Below is a small trained network, with its code and all its weights. Each question gives an input and a target symbol and asks what happens when units are switched off, that is, made to give their printed mean instead of their output.

import numpy as np


def w(rows, s, z=0):
    codes = np.array(rows[::2]) - 128.0
    scale = np.full(codes.shape[1], s)
    scale[-1] = z or s
    return codes * scale


def norm(h):
    return h / np.sqrt((h * h).mean(-1, keepdims=True) + 1e-5)


def f(y):
    return np.maximum(y, 0)


def softmax(a):
    e = np.exp(a - a.max(-1, keepdims=True))
    return e / e.sum(-1, keepdims=True)


def log_softmax(a):
    a = a - a.max(-1, keepdims=True)
    return a - np.log(np.exp(a).sum(-1, keepdims=True))


def net(x, mask):
    ids = ['ΘΛΞαγζημπσψ'.index(c) for c in x.split()]
    T = len(ids)
    res = E[ids] + P[:T]
    u = 0
    for l in range(2):
        q, k, v = (norm(res) @ M[l].T for M in (Q, K, V))
        z = softmax(np.where(np.tri(T) > 0, q @ k.T / 4**0.5, -1e9)) @ v
        res = res + np.where(mask[u], z, O[l][:, -1]) @ O[l][:, :-1]
        u += 1
        y = f(norm(res) @ A[l][:, :-1].T + A[l][:, -1])
        res = res + np.where(mask[u : u + 4], y, B[l][:, -1]) @ B[l][:, :-1]
        u += 4
    return log_softmax(norm(res)[-1] @ U[:, :-1].T + U[:, -1])


Q, K, V, O, A, B = {}, {}, {}, {}, {}, {}
E = w([
[253,20,157,175,11,119],'Θ',
[52,148,211,91,124,116],'Λ',
[48,130,204,104,123,114],'Ξ',
[186,249,191,164,96,42],'α',
[156,246,183,185,80,52],'γ',
[48,135,200,94,126,116],'ζ',
[86,131,138,106,130,71],'η',
[75,98,188,33,149,82],'μ',
[39,192,156,105,20,124],'π',
[50,143,201,98,127,116],'σ',
[46,132,216,117,115,128],'ψ',
],0.0013)
P = w([
[15,123,6,135,209,217],'0',
[138,173,131,44,170,173],'1',
[149,165,128,49,149,159],'2',
[154,152,136,59,140,154],'3',
[95,116,163,66,122,109],'4',
[83,90,185,60,116,116],'5',
[73,77,191,55,105,126],'6',
],0.0014)
Q[0] = w([
[154,122,159,2,79,130],'L0H0',
[148,184,102,205,177,165],'L0H0',
[186,176,118,29,168,219],'L0H0',
[70,59,135,110,97,63],'L0H0',
],0.0031)
K[0] = w([
[117,70,68,194,113,254],'L0H0',
[90,186,172,95,160,31],'L0H0',
[2,91,42,157,159,221],'L0H0',
[252,82,163,110,17,183],'L0H0',
],0.0032)
V[0] = w([
[167,135,82,113,1,143],'L0H0',
[236,63,167,136,85,104],'L0H0',
[122,22,128,68,71,147],'L0H0',
[152,227,93,140,89,119],'L0H0',
],0.0027)
O[0] = w([
[119,174,156,125,90,172,113],'L0H0',
[198,157,247,77,125,176,5],'L0H0',
[178,252,135,147,111,77,148],'L0H0',
[85,89,103,83,102,164,126],'L0H0',
],0.003,0.0026)
A[0] = w([
[50,40,65,179,126,66,194],'L0N0',
[185,232,176,167,122,68,223],'L0N1',
[96,144,3,189,210,132,254],'L0N2',
[216,45,99,197,102,37,152],'L0N3',
],0.002,0.00056)
B[0] = w([
[251,174,230,58,151,213,255],'L0N0',
[23,61,153,49,237,194,186],'L0N1',
[48,59,251,51,117,176,230],'L0N2',
[53,168,46,189,173,101,156],'L0N3',
],0.0022,0.0023)
Q[1] = w([
[184,106,51,218,88,74],'L1H0',
[62,168,134,55,155,166],'L1H0',
[90,122,254,83,128,180],'L1H0',
[139,136,150,108,142,130],'L1H0',
],0.0057)
K[1] = w([
[3,144,65,79,198,137],'L1H0',
[222,92,108,183,76,128],'L1H0',
[236,112,193,104,68,106],'L1H0',
[192,108,150,133,138,141],'L1H0',
],0.0049)
V[1] = w([
[147,131,139,217,178,190],'L1H0',
[123,141,137,130,2,159],'L1H0',
[36,170,77,130,129,159],'L1H0',
[152,168,187,37,163,135],'L1H0',
],0.0028)
O[1] = w([
[147,161,252,49,98,90,32],'L1H0',
[244,138,14,115,32,125,126],'L1H0',
[192,216,144,200,214,62,226],'L1H0',
[173,2,134,158,152,211,255],'L1H0',
],0.0021,0.0018)
A[1] = w([
[67,117,51,155,201,161,73],'L1N0',
[113,173,42,130,45,108,168],'L1N1',
[95,128,135,164,96,2,254],'L1N2',
[87,118,191,129,173,81,93],'L1N3',
],0.0033,0.00074)
B[1] = w([
[82,86,234,59,162,157,254],'L1N0',
[247,65,104,184,100,132,180],'L1N1',
[52,180,101,139,117,32,159],'L1N2',
[183,128,52,173,3,138,224],'L1N3',
],0.0033,0.0022)
U = w([
[220,29,148,107,99,202,166],'Θ',
[191,66,43,151,86,165,106],'Λ',
[121,146,100,158,130,74,65],'Ξ',
[126,151,92,153,149,100,5],'α',
[111,150,107,160,140,74,59],'γ',
[121,150,98,154,152,90,21],'ζ',
[115,156,102,157,151,86,44],'η',
[214,255,214,87,107,120,196],'μ',
[123,145,83,156,142,98,26],'π',
[205,151,34,164,107,74,162],'σ',
[12,78,188,57,189,192,242],'ψ',
],0.0074,0.0034)

Each question gives the input, a string of symbols that net reads in full, and the target symbol t.
The units are the heads (4 rows each of Q, K, V and O) and the neurons (one row each of A and B). Each row of codes is followed by its name. A weight is (code - 128) times the scale printed after its matrix; where a second scale follows, it is the last column's (O, A, B and U).
mask holds one flag per unit, layer by layer, with each layer's heads first. A switched-off unit (its flag False) gives its mean, the last column of its rows in O or B, instead of its output. The means were averaged over made-up inputs and are rounded, as every weight is.
A unit's drop is (log p(t) with every unit on - log p(t) with that unit switched off) / (log p(t) with every unit on - log p(t) with every unit switched off).
The circuit of an input: a set's keep is (log p(t) with only the set's units on - log p(t) with every unit switched off) / (log p(t) with every unit on - log p(t) with every unit switched off). Starting from all 10 units, units are removed one at a time, each time the one whose removal leaves the highest keep (on an exact tie, the one counted first), for as long as the keep stays at least 0.8.
units of the circuit, in order: the units of the circuit, biggest drop first
most important unit: the unit with the biggest drop
top k neurons: the k neurons with the biggest drops, biggest first
k most important neurons of layer l: the k neurons of layer l with the biggest drops, biggest first
input α Θ ψ Λ, target Θ: top 2 neurons -> L0N1; L1N1
input Θ ψ ζ, target μ: most important unit -> L1H0
input γ Θ σ ψ, target Λ: units of the circuit, in order -> L1H0; L0N1; L1N0
input μ Ξ ψ π μ, target Θ: top 3 neurons -> L0N0; L1N3; L0N1
input η γ π γ, target Θ: top 3 neurons -> L0N1; L0N0; L1N0
input ψ ζ π ζ γ, target ψ: 2 most important neurons of layer 0 -> L0N1; L0N0
input Θ π σ π, target μ: units of the circuit, in order -> L0H0; L1H0; L0N0
input Ξ π ζ π Θ π γ, target σ: top 4 neurons -> L0N0; L0N2; L0N3; L1N1
input α π η Θ γ, target σ: top 2 neurons -> L0N0; L1N1
input μ ζ Θ, target ψ: top 4 neurons -> L0N3; L1N0; L0N1; L0N0
input Ξ ψ Λ α η ψ, target Θ: units of the circuit, in order -> L1N3; L0N2
input π η μ Θ, target σ: units of the circuit, in order -> L0N2; L1H0; L0N3
input π Θ ζ π, target σ: top 2 neurons -> L0N0; L1N1
input γ Λ π π, target Θ: most important unit -> L0N1
input π π Θ η, target σ: units of the circuit, in order -> L1H0; L0H0; L0N0; L0N3
input η Θ μ Θ α, target ψ: 2 most important neurons of layer 1 -> L1N1; L1N3
input ζ η ψ Ξ η ψ, target Θ: top 2 neurons -> L0N0; L1N3
input π Θ α π Ξ, target μ: top 3 neurons -> L0N3; L0N0; L0N2
input γ Θ Λ ζ, target Λ: 2 most important neurons of layer 0 -> L0N1; L0N0
input σ π π, target Θ: top neuron -> L1N1
input γ Θ σ σ, target Λ: top 3 neurons -> L0N1; L0N0; L0N2
input π Θ σ, target σ: 2 most important neurons of layer 1 -> L1N1; L1N0
input Θ π π π, target μ: top 2 neurons -> L1N3; L0N1
input π Ξ ψ ψ ψ Ξ, target Θ: 2 most important neurons of layer 1 -> L1N3; L1N0
input π ψ π π ψ Θ Λ, target σ: top 2 neurons -> L0N0; L0N2
input γ η π π π, target Λ: top 2 neurons -> L1N1; L0N1
input γ Θ π π, target Λ: most important unit -> L0H0
input Θ η π μ, target μ: 2 most important neurons of layer 1 -> L1N0; L1N3
input Ξ η π γ γ, target Θ: top 3 neurons -> L0N0; L0N3; L0N1
input μ γ η σ ψ α, target ψ: 2 most important neurons of layer 0 -> L0N1; L0N3
